Below are the code and all the weights of a small trained network. Each question names an input and a class and asks about switching units off, where a switched-off unit gives its printed mean instead of its output.

import numpy as np


def w(rows, s, z=0):
    codes = np.array(rows[::2]) - 128.0
    scale = np.full(codes.shape[1], s)
    scale[-1] = z or s
    return codes * scale


def norm(h):
    return h / np.sqrt((h * h).mean(-1, keepdims=True) + 1e-5)


def f(y):
    return np.maximum(y, 0)


def log_softmax(a):
    a = a - a.max(-1, keepdims=True)
    return a - np.log(np.exp(a).sum(-1, keepdims=True))


def net(x, mask):
    res = np.array(x, float).reshape(1, 4) / 4 @ E
    u = 0
    for l in range(2):
        y = f(norm(res) @ A[l][:, :-1].T + A[l][:, -1])
        res = res + np.where(mask[u : u + 5], y, B[l][:, -1]) @ B[l][:, :-1]
        u += 5
    return log_softmax(norm(res)[-1] @ U[:, :-1].T + U[:, -1])


A, B = {}, {}
E = w([
[100,84,175,63,118,169,106],'x0',
[157,126,111,164,117,149,219],'x1',
[95,139,145,157,12,145,105],'x2',
[135,133,187,118,80,85,129],'x3',
],0.011)
A[0] = w([
[136,50,166,51,90,187,240,56],'L0N0',
[101,77,248,154,143,173,161,114],'L0N1',
[255,141,226,101,152,32,62,23],'L0N2',
[92,42,112,59,236,206,67,2],'L0N3',
[74,120,178,127,136,43,110,106],'L0N4',
],0.0092,0.0055)
B[0] = w([
[111,125,221,60,76,107,176,240],'L0N0',
[132,145,129,156,146,139,254,222],'L0N1',
[160,157,163,156,135,75,86,243],'L0N2',
[81,60,90,159,139,138,86,254],'L0N3',
[141,181,93,75,138,104,142,222],'L0N4',
],0.011,0.0042)
A[1] = w([
[112,215,186,140,48,53,53,116],'L1N0',
[128,193,66,161,9,165,113,3],'L1N1',
[70,9,67,90,239,203,60,17],'L1N2',
[153,46,83,2,204,217,83,53],'L1N3',
[60,19,205,212,132,94,116,118],'L1N4',
],0.0079,0.0047)
B[1] = w([
[132,124,106,78,199,216,80,254],'L1N0',
[183,35,161,234,46,149,135,184],'L1N1',
[63,35,173,145,111,43,137,214],'L1N2',
[80,23,76,122,109,45,92,181],'L1N3',
[115,89,42,108,151,1,109,173],'L1N4',
],0.0091,0.0067)
U = w([
[77,147,122,137,103,152,150,2],'0',
[70,24,91,133,146,51,124,170],'1',
[108,126,122,87,71,214,43,95],'2',
[149,170,37,196,196,108,242,82],'3',
[181,202,135,70,195,83,78,134],'4',
[183,103,96,249,46,185,151,153],'5',
[127,128,185,59,49,120,253,196],'6',
],0.017,0.0065)

Each question gives the input, the list of numbers given to net, and the class t.
The units are the neurons (one row each of A and B). Each row of codes is followed by its name. A weight is (code - 128) times the scale printed after its matrix; where a second scale follows, it is the last column's (A, B and U).
mask holds one flag per neuron, layer by layer. A switched-off neuron (its flag False) gives its mean, the last column of its row in B, instead of its output. The means were averaged over made-up inputs and are rounded, as every weight is.
A unit's drop is (log p(t) with every unit on - log p(t) with that unit switched off) / (log p(t) with every unit on - log p(t) with every unit switched off).
The circuit of an input: a set's keep is (log p(t) with only the set's units on - log p(t) with every unit switched off) / (log p(t) with every unit on - log p(t) with every unit switched off). Starting from all 10 units, units are removed one at a time, each time the one whose removal leaves the highest keep (on an exact tie, the one counted first), for as long as the keep stays at least 0.8.
units of the circuit, in order: the units of the circuit, biggest drop first
most important unit: the unit with the biggest drop
top k neurons: the k neurons with the biggest drops, biggest first
k most important neurons of layer l: the k neurons of layer l with the biggest drops, biggest first
drop of u: that unit's drop, to one decimal
input [-1,3,-6,6], class 4: units of the circuit, in order	[L0N2 L1N2]
input [0,-2,-3,2], class 4: units of the circuit, in order	[L0N2]
input [7,-1,8,-5], class 6: 2 most important neurons of layer 0	[L0N1 L0N2]
input [0,0,1,8], class 4: units of the circuit, in order	[L0N2 L1N0]
input [-2,6,1,-2], class 5: units of the circuit, in order	[L0N1 L0N4 L1N2]
input [2,2,5,-4], class 5: top 3 neurons	[L1N1 L1N2 L0N4]
input [-1,7,-8,6], class 6: units of the circuit, in order	[L0N0 L0N3]
input [6,5,-5,-1], class 6: top 2 neurons	[L0N0 L0N1]
input [8,1,-2,1], class 6: top 3 neurons	[L0N0 L0N1 L1N2]
input [-2,4,-7,-6], class 1: top 3 neurons	[L1N2 L0N1 L1N3]
input [1,-2,7,-4], class 5: top 2 neurons	[L1N1 L0N0]
input [1,6,-5,-2], class 6: units of the circuit, in order	[L0N0 L1N4]
input [-1,-1,7,0], class 5: 2 most important neurons of layer 0	[L0N0 L0N2]
input [-5,-1,-5,-5], class 1: 2 most important neurons of layer 1	[L1N2 L1N3]
input [-6,0,3,7], class 4: most important unit	L1N0
input [-4,-5,8,2], class 2: top 2 neurons	[L1N0 L0N1]
input [-2,-7,2,0], class 2: 2 most important neurons of layer 1	[L1N0 L1N4]
input [-8,-1,3,4], class 5: drop of L0N0	0.1
input [-3,-7,6,1], class 2: drop of L1N0	0.2
input [1,0,8,-7], class 5: units of the circuit, in order	[L1N1]
input [1,5,-7,2], class 6: drop of L0N0	0.5
input [-2,-4,5,-2], class 2: drop of L0N1	0.7
